Below are the code and all the weights of a small trained network. Each question names an input and a class and asks about switching units off, where a switched-off unit gives its printed mean instead of its output.

import numpy as np


def w(rows, s, z=0):
    codes = np.array(rows[::2]) - 128.0
    scale = np.full(codes.shape[1], s)
    scale[-1] = z or s
    return codes * scale


def f(y):
    return y / 2 * (1 + np.tanh(0.7978845608 * (y + 0.044715 * y**3)))


def log_softmax(a):
    a = a - a.max(-1, keepdims=True)
    return a - np.log(np.exp(a).sum(-1, keepdims=True))


def net(x, mask):
    res = np.array(x, float).reshape(1, 6) / 4 @ E
    y = f(res @ A[0][:, :-1].T + A[0][:, -1])
    res = res + np.where(mask, y, B[0][:, -1]) @ B[0][:, :-1]
    return log_softmax(res[-1] @ U[:, :-1].T + U[:, -1])


A, B = {}, {}
E = w([
[130,133,129,132],'x0',
[20,230,158,26],'x1',
[127,127,125,124],'x2',
[253,133,224,37],'x3',
[125,132,129,131],'x4',
[232,244,16,75],'x5',
],0.0061)
A[0] = w([
[144,191,9,93,98],'neuron 1',
[170,172,68,108,109],'neuron 2',
[54,129,67,164,169],'neuron 3',
[102,79,205,174,150],'neuron 4',
[53,178,72,189,7],'neuron 5',
[61,165,130,62,40],'neuron 6',
[54,166,162,50,93],'neuron 7',
[161,165,67,101,89],'neuron 8',
[186,114,254,59,121],'neuron 9',
[172,107,128,198,135],'neuron 10',
[188,142,202,96,103],'neuron 11',
[91,87,190,138,59],'neuron 12',
[191,177,54,136,119],'neuron 13',
[177,124,190,61,123],'neuron 14',
[150,56,100,171,202],'neuron 15',
[57,196,185,92,67],'neuron 16',
[230,31,135,216,2],'neuron 17',
[86,111,210,172,91],'neuron 18',
],0.0088,0.0021)
B[0] = w([
[141,117,206,157,253],'neuron 1',
[85,134,197,212,208],'neuron 2',
[119,33,92,130,219],'neuron 3',
[131,166,206,138,215],'neuron 4',
[125,86,68,194,199],'neuron 5',
[206,115,118,110,185],'neuron 6',
[250,139,103,63,210],'neuron 7',
[127,153,184,208,194],'neuron 8',
[69,63,82,165,246],'neuron 9',
[184,192,48,42,180],'neuron 10',
[96,6,65,198,197],'neuron 11',
[145,160,198,179,175],'neuron 12',
[113,161,215,143,231],'neuron 13',
[71,48,71,189,204],'neuron 14',
[165,182,105,77,204],'neuron 15',
[254,155,103,81,201],'neuron 16',
[195,150,129,67,252],'neuron 17',
[146,222,181,174,193],'neuron 18',
],0.0073,0.0051)
U = w([
[125,156,104,107,255],'0',
[141,185,230,183,71],'1',
[221,174,49,35,88],'2',
[95,61,2,188,53],'3',
],0.0084,0.0096)

Each question gives the input, the list of numbers given to net, and the class t.
The units are the neurons (one row each of A and B). Each row of codes is followed by its name. A weight is (code - 128) times the scale printed after its matrix; where a second scale follows, it is the last column's (A, B and U).
mask holds one flag per neuron, in row order. A switched-off neuron (its flag False) gives its mean, the last column of its row in B, instead of its output. The means were averaged over made-up inputs and are rounded, as every weight is.
A unit's drop is (log p(t) with every unit on - log p(t) with that unit switched off) / (log p(t) with every unit on - log p(t) with every unit switched off).
The circuit of an input: a set's keep is (log p(t) with only the set's units on - log p(t) with every unit switched off) / (log p(t) with every unit on - log p(t) with every unit switched off). Starting from the 12 units with the biggest drops (on a tie, the unit counted first), units are removed one at a time, each time the one whose removal leaves the highest keep (on an exact tie, the one counted first), for as long as the keep stays at least 0.8.
circuit, biggest first: the units of the circuit, biggest drop first
unit that matters most: the unit with the biggest drop
k most important neurons: the k neurons with the biggest drops, biggest first
drop of u: that unit's drop, to one decimal
input [1,-2,-7,5,6,2], class 3: most important neuron : neuron 11
input [-7,-8,-2,8,-3,-5], class 2: 4 most important neurons : neuron 17; neuron 10; neuron 15; neuron 2
input [1,-6,3,-1,-7,-3], class 2: circuit, biggest first : neuron 17; neuron 10; neuron 15
input [6,-4,8,-7,-7,-8], class 1: 2 most important neurons : neuron 4; neuron 18
input [-3,8,-1,6,1,8], class 1: circuit, biggest first : neuron 2; neuron 1
input [7,-8,7,7,-1,-2], class 2: 2 most important neurons : neuron 17; neuron 10
input [1,6,3,-1,5,2], class 2: circuit, biggest first : neuron 7; neuron 16
input [-5,3,5,-6,-1,2], class 3: circuit, biggest first : neuron 5; neuron 3
input [5,6,4,8,1,8], class 1: circuit, biggest first : neuron 2; neuron 8
input [4,-6,-3,-4,8,8], class 1: circuit, biggest first : neuron 13; neuron 1
input [1,8,-3,6,5,-7], class 2: 2 most important neurons : neuron 7; neuron 16
input [4,-5,-8,-5,-6,-8], class 1: 2 most important neurons : neuron 4; neuron 18
input [5,1,-8,-7,1,7], class 1: 2 most important neurons : neuron 1; neuron 13
input [0,-8,0,-6,-1,6], class 2: circuit, biggest first : neuron 10
input [2,-3,2,-5,8,-7], class 1: 3 most important neurons : neuron 4; neuron 18; neuron 12
input [1,5,7,7,-3,5], class 3: drop of neuron 14 : 0.3
input [-4,4,4,6,6,2], class 3: drop of neuron 9 : 0.2
input [-2,-4,-8,2,7,7], class 1: drop of neuron 2 : 0.1
input [0,-7,-8,-7,-2,5], class 2: drop of neuron 14 : 0.2
input [0,3,2,7,-6,-5], class 3: unit that matters most : neuron 9
